Here is a tiny trained network, its code and every weight. The questions are about switching its units off for an input and a target symbol, where a switched-off unit gives its printed mean instead of its output.

import numpy as np


def w(rows, s, z=0):
    codes = np.array(rows[::2]) - 128.0
    scale = np.full(codes.shape[1], s)
    scale[-1] = z or s
    return codes * scale


def norm(h):
    return h / np.sqrt((h * h).mean(-1, keepdims=True) + 1e-5)


def f(y):
    return np.maximum(y, 0)


def softmax(a):
    e = np.exp(a - a.max(-1, keepdims=True))
    return e / e.sum(-1, keepdims=True)


def log_softmax(a):
    a = a - a.max(-1, keepdims=True)
    return a - np.log(np.exp(a).sum(-1, keepdims=True))


def net(x, mask):
    ids = ['ΛΦΨεζθμ'.index(c) for c in x.split()]
    T = len(ids)
    res = E[ids] + P[:T]
    u = 0
    for l in range(2):
        r = norm(res)
        for j in range(2):
            rows = slice(2 * j, 2 * j + 2)
            q, k, v = (r @ M[l][rows].T for M in (Q, K, V))
            z = softmax(np.where(np.tri(T) > 0, q @ k.T / 2**0.5, -1e9)) @ v
            o = O[l][rows]
            res = res + np.where(mask[u + j], z, o[:, -1]) @ o[:, :-1]
        u += 2
        y = f(norm(res) @ A[l][:, :-1].T + A[l][:, -1])
        res = res + np.where(mask[u : u + 4], y, B[l][:, -1]) @ B[l][:, :-1]
        u += 4
    return log_softmax(norm(res)[-1] @ U[:, :-1].T + U[:, -1])


Q, K, V, O, A, B = {}, {}, {}, {}, {}, {}
E = w([
[150,218,176,76,107,133,164,222],'Λ',
[10,122,111,199,253,116,97,137],'Φ',
[60,86,131,139,211,96,156,13],'Ψ',
[123,152,96,118,186,174,112,159],'ε',
[141,109,108,185,113,98,154,117],'ζ',
[51,134,102,133,141,99,80,42],'θ',
[71,87,116,137,121,56,110,113],'μ',
],0.024)
P = w([
[222,87,148,178,140,96,1,182],'0',
[186,126,140,140,130,99,107,86],'1',
[150,140,115,138,103,111,122,103],'2',
[111,144,87,141,87,128,132,110],'3',
[86,140,49,119,86,161,151,126],'4',
[72,112,9,103,111,144,128,131],'5',
],0.008)
Q[0] = w([
[185,110,254,71,20,125,170,171],'L0H0',
[149,103,18,153,126,121,138,53],'L0H0',
[205,122,128,135,132,37,179,89],'L0H1',
[111,127,114,138,158,76,132,129],'L0H1',
],0.01)
K[0] = w([
[199,171,254,104,108,130,108,149],'L0H0',
[125,182,79,141,94,139,131,119],'L0H0',
[202,160,107,119,172,161,81,151],'L0H1',
[125,63,90,112,189,166,116,81],'L0H1',
],0.011)
V[0] = w([
[171,158,153,82,101,41,179,192],'L0H0',
[229,118,183,254,157,144,184,130],'L0H0',
[123,127,48,184,52,107,117,85],'L0H1',
[128,120,29,61,229,114,178,139],'L0H1',
],0.0071)
O[0] = w([
[107,134,174,167,133,98,176,177,2],'L0H0',
[100,73,83,184,73,94,252,97,81],'L0H0',
[81,127,95,117,110,102,170,158,99],'L0H1',
[140,114,148,133,126,204,151,167,247],'L0H1',
],0.013,0.0037)
A[0] = w([
[127,104,108,26,96,126,91,58,160],'L0N0',
[194,68,88,179,1,135,192,115,5],'L0N1',
[155,128,58,144,88,139,91,173,42],'L0N2',
[91,187,150,154,228,141,140,81,232],'L0N3',
],0.0088,0.0024)
B[0] = w([
[201,184,49,77,136,175,177,142,168],'L0N0',
[138,122,84,221,164,253,85,90,165],'L0N1',
[134,103,129,167,164,112,189,93,137],'L0N2',
[135,122,164,113,79,59,59,175,254],'L0N3',
],0.013,0.0098)
Q[1] = w([
[22,43,189,76,97,74,152,106],'L1H0',
[153,70,158,130,249,74,45,143],'L1H0',
[130,14,213,255,58,67,193,107],'L1H1',
[139,98,63,141,142,53,153,127],'L1H1',
],0.0087)
K[1] = w([
[188,118,176,199,86,80,110,186],'L1H0',
[84,166,99,85,145,170,89,155],'L1H0',
[254,78,96,190,110,64,107,150],'L1H1',
[146,92,118,158,123,198,125,160],'L1H1',
],0.0094)
V[1] = w([
[155,159,86,204,198,156,111,179],'L1H0',
[213,114,214,116,142,123,149,3],'L1H0',
[240,103,40,114,145,52,99,23],'L1H1',
[243,116,84,114,124,125,194,136],'L1H1',
],0.0071)
O[1] = w([
[162,42,173,118,50,91,131,112,248],'L1H0',
[106,163,62,121,141,171,137,141,14],'L1H0',
[121,154,125,143,165,244,159,228,147],'L1H1',
[70,132,171,106,32,222,77,106,1],'L1H1',
],0.011,0.005)
A[1] = w([
[168,122,140,176,80,98,148,111,255],'L1N0',
[88,5,156,115,169,133,135,172,155],'L1N1',
[108,105,120,133,203,142,104,176,158],'L1N2',
[128,143,137,173,77,150,178,107,50],'L1N3',
],0.013,0.0054)
B[1] = w([
[15,215,83,27,215,245,154,238,214],'L1N0',
[131,101,142,110,44,73,110,71,241],'L1N1',
[65,40,250,248,82,18,199,75,255],'L1N2',
[177,121,57,190,236,132,2,180,147],'L1N3',
],0.0093,0.0088)
U = w([
[119,173,196,71,169,135,189,216,215],'Λ',
[64,111,190,218,115,31,66,141,55],'Φ',
[255,86,78,107,198,53,248,126,5],'Ψ',
[22,61,80,31,4,142,213,102,43],'ε',
[41,82,96,181,161,222,175,133,161],'ζ',
[138,194,48,50,64,109,34,95,170],'θ',
[169,19,213,55,44,209,125,124,57],'μ',
],0.0074,0.0026)

Each question gives the input, a string of symbols that net reads in full, and the target symbol t.
The units are the heads (2 rows each of Q, K, V and O) and the neurons (one row each of A and B). Each row of codes is followed by its name. A weight is (code - 128) times the scale printed after its matrix; where a second scale follows, it is the last column's (O, A, B and U).
mask holds one flag per unit, layer by layer, with each layer's heads first. A switched-off unit (its flag False) gives its mean, the last column of its rows in O or B, instead of its output. The means were averaged over made-up inputs and are rounded, as every weight is.
A unit's drop is (log p(t) with every unit on - log p(t) with that unit switched off) / (log p(t) with every unit on - log p(t) with every unit switched off).
The circuit of an input: a set's keep is (log p(t) with only the set's units on - log p(t) with every unit switched off) / (log p(t) with every unit on - log p(t) with every unit switched off). Starting from all 12 units, units are removed one at a time, each time the one whose removal leaves the highest keep (on an exact tie, the one counted first), for as long as the keep stays at least 0.8.
circuit, biggest first: the units of the circuit, biggest drop first
top k neurons: the k neurons with the biggest drops, biggest first
k most important neurons of layer l: the k neurons of layer l with the biggest drops, biggest first
which heads matter: for each layer, one digit per head in row order, 1 if its drop is at least 0.15 and else 0, layers parted by /
input Φ Ψ Φ Ψ, target Ψ: which heads matter	10 / 01
input Λ ζ Φ ζ ε, target ε: circuit, biggest first	L0N3, L1H1, L0H1
input Ψ Φ Ψ Λ Λ μ, target θ: which heads matter	10 / 01
input ζ Ψ Φ μ, target Ψ: which heads matter	00 / 00
input θ Φ ε ε, target μ: which heads matter	10 / 11
input Φ Ψ Ψ μ, target ζ: top neuron	L0N0
input Ψ Λ Φ ε Ψ, target μ: top 4 neurons	L0N3, L1N0, L0N0, L0N1
input ζ θ θ Ψ, target Λ: 3 most important neurons of layer 0	L0N0, L0N1, L0N3
input Φ Φ Ψ ε, target ζ: which heads matter	10 / 11
input ζ θ Λ Φ Ψ, target Ψ: top 3 neurons	L0N0, L1N0, L1N1
input Ψ Λ ε μ, target μ: top 2 neurons	L0N0, L1N0
input θ Φ Λ ε ζ μ, target ε: which heads matter	00 / 00
input Φ Φ Φ Λ Ψ, target θ: circuit, biggest first	L0N0, L1N2, L0H0
input ζ ε Φ ε, target Ψ: 2 most important neurons of layer 0	L0N0, L0N2
input θ Λ θ ζ θ, target θ: circuit, biggest first	L0N0
input Φ Φ Φ ζ Φ μ, target Ψ: which heads matter	10 / 00
input Λ Φ θ Ψ, target Λ: circuit, biggest first	L0H0, L0N0, L1H1, L1N1
input Φ Λ Ψ Ψ, target ζ: which heads matter	11 / 11
input μ Φ Φ Φ ζ μ, target ε: which heads matter	01 / 00
input ε Φ μ ζ, target ζ: which heads matter	00 / 00
input Ψ Ψ θ Ψ ζ Ψ, target ε: top neuron	L0N1
